[-1  4  6  0  0 -1 -1 -1 -1  0 -6 -2  3  0  1  2 -2 -2 -4 -4 -4 -3  0 -1
  7 -4 -2 -1]	4
[ -1   0  10   0   0 -30  -3   1   0   1  -4   0   1   1   5  -5   0   3
 -14   0   4  -2   0  -3   3  -3   3   2]	2
[-4  2  3  0 -3  4  0 -1  1  0 -3  0  5  1 -3 -1  1  0 -5  2  0 -2  1  1
 -4 -2  2  2]	8
[ -2  -2  21   0   4 -21   4   2   1  -1  -1   1   1   1  -2  -6  -1  -3
   0  -4  -9   3   2   1 -23  10   1   2]	4
[ -5  11  12   0  -5 -19  -6   0   0   3  -1  -3   4  -1 -11  -2   4  -4
  -5   3  -6   1   0   5   3  -3   1   0]	7
[ -3  19   4  -1 -16 -21  -9   5  -1   7  -6   0   6  -1 -11  20   6   2
  -7   0  -5  -3  -1   6 -13  -6   1   3]	0
[ -7  11   5   3 -19  -5  -6   6  -1   8  -2   2   0   4 -14   9   1  -5
 -16  -8   9   3   1   4  15  10  -3   3]	5
[ -2   3   4   0  -8 -18  -3   1   0   3  -5  -1   4   1  -6  -5   4   0
  -1   4  -2   0   1  -1  -4   0   2   1]	5
[ -6  10  10   0   2  -6  -5   5  -1   3   3  -4   6   3  -3  14   2  -1
  -7  -6  -6  -1   2  12 -56  -3  -3   2]	10
[ -1   2   1  -2   0 -54   0   0   0   0  -5   1  -1   2  -1   3   2  -1
  -1   2  -3   3   1   2   2   8  -1   1]	4
[ -1   1   2  -1   1 -17  -2  -2   0   1  -1   1   2   0   1  -2   3  -1
  -4  -2  -5  -3   0  -1  -2   1   0   1]	5
[ -4   1   8  -1 -13 -22  -3   3   0   1  -5  -1  -2   0   5   3   4   1
   0   4  -4  -1   1   4   3   3   0   2]	8
[ -4   6  11  -1  -5 -21  -4   0   0   4  -2   1   2   1  -4   4   5   1
 -14  -2  -2  -1  -1   4   1   6   2   1]	5
[ -3   5   7   0   3 -58   1   0  -1   3  -5   6   4   2   3   4   3   0
  -9   0  -3  -2  -1  -2 -17   5   4   2]	3
[ -5   4  20  -1  -9 -39  -3   2  -1   4  -3  -5   3   2 -11  -2   6  -2
 -10  -2   0   3   0   6  -5  10   2   0]	7
[  2   7   5   2   4 -21   0  -7   2   2  -3   3   0  -1   7  11   0   1
 -10   8   0  -1   0  -1  20 -11   1   0]	5
[ -2   1   7   0  -1 -17   0  -1   0   2  -5   0   1   2   0   2   3   2
 -10  -1   1  -2   0  -1  -2   4   2   1]	4
[  0   3  15   4 -18 -18  -1   3  -1  -2 -13   6  -1   0   3   4  -7   9
 -14  -9   2   7   3 -12  13  18  -1  -1]	10
[ -9  11  20  -2 -14 -25  -7   4   0   6  -3  -7   4   0 -16   3   8   1
 -16   5   1   4   0  12  -3   8   3   1]	5
[ 2 -1 -7  4 -9  2 -2 -4  1 -1 -3 -1 -4  2 -4 -2  3 -2  3  6  1 -3  1 -4
 13 -5 -3  0]	7
[  2   3  13   0   6 -23   3  -2   1  -1  -3  -4  -1   0   2   5  -1  -1
 -11 -12  -4  -1   0   1  10  -5   1  -2]	5
[ -2  -2   3   1  -3 -34  -2  -2  -1   1  -5  -1   4   3  -3 -22   3  -4
   1   8  -2   2   2  -7   6   9   3   0]	9
[  2  14   5   0 -17 -19  -4   0  -1   3  -8  -1   4   2  -4 -12   1   8
 -11  -4   3  -2  -1   9  -1  11  -1   0]	8
[ -2   3   2   1  -4 -17  -4  -2   0   3  -5   2   3   1  -3  -3   3   0
   0  10   1   1   1   0   5  -2   1   2]	6
[ -1   7   4   2 -10 -15   0   0  -1   3  -4   1  -3   2 -11  15   6   0
  -1  -1   0  -4   0   0  12  -3   1   0]	7
[  1   6   1   2  -5 -19  -5   0   0   1  -5   0   4   0  -2  -1   2   0
  -3   9  -4  -2   1  -3   1  -4   1   1]	4
[  3  14   2   2  -5 -17   2   2   0   2  -2  -1  -3   1  -9  13   5   0
   7  -3  -6  -2   1  -3  17  -1   1   0]	5
[  2  15  10  -1  -3 -29  -4  -1   1   3  -4  -4   3  -2   0   8   1   0
 -16  -9  -7  -2  -1   4  11  -9   1  -1]	2
[ -1   5  15   0  -6 -37  -5   1   0   1  -2   0   3   0   4  -8   2   3
 -12   1  -1  -2   0  -2   0  -3   1   2]	2
[  1   3   1   1 -13 -32  -5   1  -1   1  -8  -2   7   2  -3 -16   6  -3
   6   0  -6  -3   2  -7  -6   2   2   1]	5
[ -2   3   2   1   3 -15  -3   1   0   1  -1  -1   2   2   0   3   0  -1
  -2  -1  -3  -1   1   5 -20   1  -1   0]	6
[-1  1  0  1 -2 -6 -2 -1  0  3 -2 -1  1  0  0  4  2 -2 -6  3 -3  1  1  1
  7 -3 -1  0]	6
[ -3   5  18   0  -3 -43  -6   2  -1   4  -3  -1   7   0   1  -5   3   2
 -20   1   4   0  -1   1  -1  -2   4   3]	2
[ -4   2  13   1   1 -24  -5   2   0   1  -6   1  -1   2  -7   2   3  -1
  -4   6  -4   3   0  -4  -3   2   3   0]	5
[  1   7   7   1  -4 -22   0  -1   0  -1  -7   0   2   1  -8  -4   2   0
  -2  -2  -1   1   0  -2  -7  -3   4   0]	3
[ -1  10   9  -1  -5 -31  -1   2   0  -2  -7   0   2   2  -4  -7   2   2
  -4  -1   2  -3   0   2  -5   0   4   1]	4
[  0   6  -1   1  -3 -20  -3   0   0   1  -6  -2   3   1  -3  -5   3  -1
   0   1  -5  -2   1  -4   0  -3   1   1]	5
[ -2   0  12   0   0 -40  -6   2   0   3  -3   0   3   1   7  -5   3   6
 -22  -2   4  -3  -1  -2  -7   0   4   4]	1
[ -5  -8  12   0 -11 -14  -1   0  -1   2  -3  -2   5   2  -3  -7  -4  -1
   3   5   6  -1   0   6 -12   6  -1  -3]	6
[ -4  11  -9   1   2 -34  -7   1   1   3   2  -1   2   2   2  21   3  -1
 -12  -8  -9   0   1  15 -21  -7   4   1]	4
[  4   3  -9   1  -2 -10  -5  -2   0   1  -6   2   3   0  -2  -4   2   1
   1   7  -5  -5   1  -7   6 -11   1   1]	3
[ 1  7  1  0 -5 -5  0 -3  0 -1 -2  0  0 -1  0  5  0 -2 -6 -3 -6 -2  0 -5
 18 -3  0  1]	3
[  1  10   6   1  -5 -31  -4  -1   0   3  -4  -1   2  -1  -1   2   3   0
  -8   0  -5  -2   0   0  15  -6   2   0]	4
[ -5   7   9   0   4 -23  -4   2   0   3  -3  -3   2   3 -11 -14   2   3
   0   4   3  -4   0   8   7   7   3   1]	4
[ -1  10   8   1  -9 -17  -2   2   0   3  -4   0  -2   1 -13  12  14   0
   5  -3  -2  -2   1   4   1  -4   2   1]	6
[  3   2   6   1   4 -16   0  -3   0   0  -7   0   0   0  -2  -2   0  -1
  -4   3  -3  -2   0  -5  23  -2   1   1]	4
[  3   4   2   1  -7 -13   1  -5   1  -2  -6   0   0   2  -5   3   2  -2
  -5  -4  -1   2   1  -6  -3  -8   3   0]	5
[  0  12   3   2  12 -22  -3  -3   1   1  -4  -1   6   4 -23 -12   1   3
 -10  -1   3   0   0   2   8   2   7  -1]	0
[ -2  -3 -10   2  -4   3  -2   0  -1   0  -5   4   1   2  -4  -2   2   0
  11  17   4   0   1  -3 -14  -4   1   3]	6
[ -1   3   4   0  -2  -8  -3   2   0   1  -4  -2   0   1  -5   3   3   0
  -2  -3  -2  -2   0   2 -10  -2   0   1]	4
[  2   2  -9  -3   9 -17  -1  -4   0   1   3  -3   1   1  -1  -4   3  -2
 -12   9  -2  -3   1  -1  -3 -15   4   2]	1
[  9 -11 -12   5  11  18   8  -2   1  -5 -12  -1  -5   5  14   0  -6   2
  -4   1  10  -5   3 -13   9 -14   5   0]	3
[ -1   8   4   1 -13 -20  -2   0  -1   3  -5  -4   4   0  -2  -1   1   3
 -12  -4   3  -2   0   5   5   6   0   1]	7
[ 0  3  9  0  1 -4  1  0  0  0 -3 -2  2  1  0 -5  1 -1 -2  1 -2 -2  1 -3
 -8 -3 -1  1]	7
[ -4   7  -9   2 -10   0  -3   0  -1   4  -6   7   4   0  -6   3   5   3
   5  24   4   0   1   0 -11  -3   1   5]	4
[-16  20  32  -2 -26 -47 -10   9  -1  11  -1  -2   5   1 -28  19  13   1
 -22  -1   5   5  -1  21 -11  17   4   4]	7
[  0   5  11  -2   5 -24  -3   0   0   3  -3  -3   0   2   1  -2  -1   0
  -7  -1  -3   0   0   1  11  -2   3   1]	3
[ 1 -5  5  0  2 -3  1 -1  0  0 -4 -1  0  1  0 -8  0 -1  7  7  1 -2  1 -5
 -5 -4  0 -1]	7
[ -2  -3  22  -2 -11 -11   1   0  -1   4  -8  -2   3  -2 -11 -15   3   0
  -1  12   6   0  -1  -6  27   9  -2  -1]	5
[  3   6   2   1  -4 -34   1  -4   0  -3  -6   1  -2   3  -5  -4   1   1
   0  -2   0   2   1  -4   4  -6   2   1]	5
[ 2  6 -2  1  6 -8 -1 -1  0  3 -4 -5  5  0  0  5  1  1  4  0 -4  0  1 -5
 18 -4  1  0]	5
[ -9   4  18  -1  -2 -29  -7   2   0   3  -3   1  -1   2 -11   0   6   2
  -9  12  -8   5   2  -2  -2   1   5   0]	3
[ -1   5   4   1 -11 -20  -1  -4   0   0  -1  -2  -2   1  -5   8   4  -2
  -7  -1   0   4   1  -1  -1  -5   1   1]	7
[ -3   3   7   0  -9 -34  -4  -2   0   4  -4   0   3   1  -7   3   4   1
  -9   5   3   2   0   5  19   4   4   0]	3
[  3   6   3   1  16 -10   1  -1   1   0  -6   0   5   3  -9 -14  -3   1
  -2   1   0  -5  -1  -4   9  -1   4  -2]	0
[  1   9   5   1  -4 -25   0   1   0   2  -2  -1  -3   1  -7   9   5  -1
  -1  -2  -4  -1   1   0  12   1   1  -1]	4
[ -1   5  14  -4   8 -19  -6   3   0   5  -5  -4   5   0  -1  -4  -1   2
 -11  -4  -4   5   1   6   2   0   5   1]	3
[  2  -3  -4   2  -7 -40  -3  -5   0   1  -8   1   6   2  -1 -31   5  -4
   1  11  -2   1   2 -10   8   4   5   1]	9
[ 0  3  1  1  0 -6 -2  0  0  2 -2 -1  0  2 -3  1  4  0 -2  3 -2  0  1 -2
 -9 -3  3  1]	6
[ -8  -2  20  -2 -10 -13  -1   1  -1   4  -5  -2   6   1  -5  -2  -2  -1
  -1   3   5   0   0   7  -7  10  -2  -3]	6
[ -2  11  10   1  -5  -4  -2   0   0   0  -5  -4   2  -2  -9  -6  -1  -5
  -4   8  -2   2   1   2   7 -12   2   0]	6
[ -4   5   8  -1   5 -15  -7  -1   0   0  -2   0  -2   2  -4  -9   4   1
  -3  12  -6   1   0  -4  -3  -8   3  -1]	3
[ -1  -7  17   0   6 -21   2  -4   1  -1  -1  -3  -2   3   0  -9  -1  -3
 -11  -2   2   4   0   3  18   3   2  -2]	9
[ -3  -3   6   0  -8 -31  -8  -2  -1   2  -5   2  -2   2   1  -9   2  -3
 -23   7   5   1  -1   7  -5  -2  -1  -1]	2
[  0  11  11   0  -6 -44  -4  -6   2   4  -3   0   5  -3   0   3   1   0
 -21   6  -3   1  -1   0  26  -6   2   0]	5
[-1  4  4  1 -2  0  1  0  0  0 -4  0  0  1 -6  9  2  0  5 -3 -2 -2  1 -1
  2 -3  3  2]	8
[  4   2  -4   2   1 -19   0  -2   0  -1  -4   1  -6   3   2   1   3  -1
   0   2  -2  -4   1  -3  13  -6   0  -1]	4
[ -1  -1   1   3   1 -46   3  -6   1  -3  -8   0   2  -1   2   4  10   2
   3  10  -6  -5  -2  -5 -18  -8   3  -1]	6
[ -2   3   3   1   2 -17  -2   1  -1   0  -5   2   6   1  -3   5   2  -2
  -4   2  -2   0   1   4  -3  -3   1   1]	7
[  1 -13  19   0 -11  -4   2   0   0   3  -8  -2  -1   3  -8 -24   4   2
  14  20   9   1   1  -8  -4   8   1  -1]	9
[  2   7  -9   2  10 -18  -4   0   1   1  -1   1  -1   2   0   6   5  -1
  -7   3  -6   0   1   1  -1  -8   7   2]	5
[ 8 -1  2  4 -5 -1  3  0  0  0 -9  0  2  1  3  8 -1 -4 12 -8 -1 -1  0 -1
 10  4 -4  0]	8
[  0   4   2   0   2 -30   1   0   0   2  -4   2  -1   2   0   2   5  -1
  -5   0  -1  -2  -1  -3   2   2   2   1]	3
[  1  -3  -4   5  -5 -16   4  -5   1  -2  -6   2  -4   0   0   0   5  -2
   5   8  -1  -5   0  -8   2 -10  -1   0]	6
[ -9   1  14   1 -10 -16  -5   4  -1   5  -4   1   3   3 -13   1   6   0
  -7  14   7   5   1   7  -9  12   3   3]	8
[ -5  -3   2   2 -10 -22  -6  -3   0   5   1  -4  -3   1   0   6   4  -1
  -4   6  -1   3   1   7  12   2  -2   3]	10
[  4  14  -5   1 -18 -19  -2  -1  -2  -1  -8  -2   4  -1   2 -17  -3   8
 -14  -6   5  -5   0   8   7   5   0   1]	8
[  0  18   2   2  -5 -12   0   4  -1   6  -2  -4   2   0 -15  23   8   4
   6  -2  -3  -2   1   0  20   1   2   1]	8
[-3 -2  2  0  8 -4 -4  3 -1  4 -2 -2  2  1  5 -5  0 -1 -1  9 -4 -5  0  6
 12  3 -3  0]	6
[ -2  -1  15   1  -4 -33  -2   6   0   4 -11  -2   3   4  -1   4   3   6
 -31   1  15   1   1   2  -4   7   6   4]	1
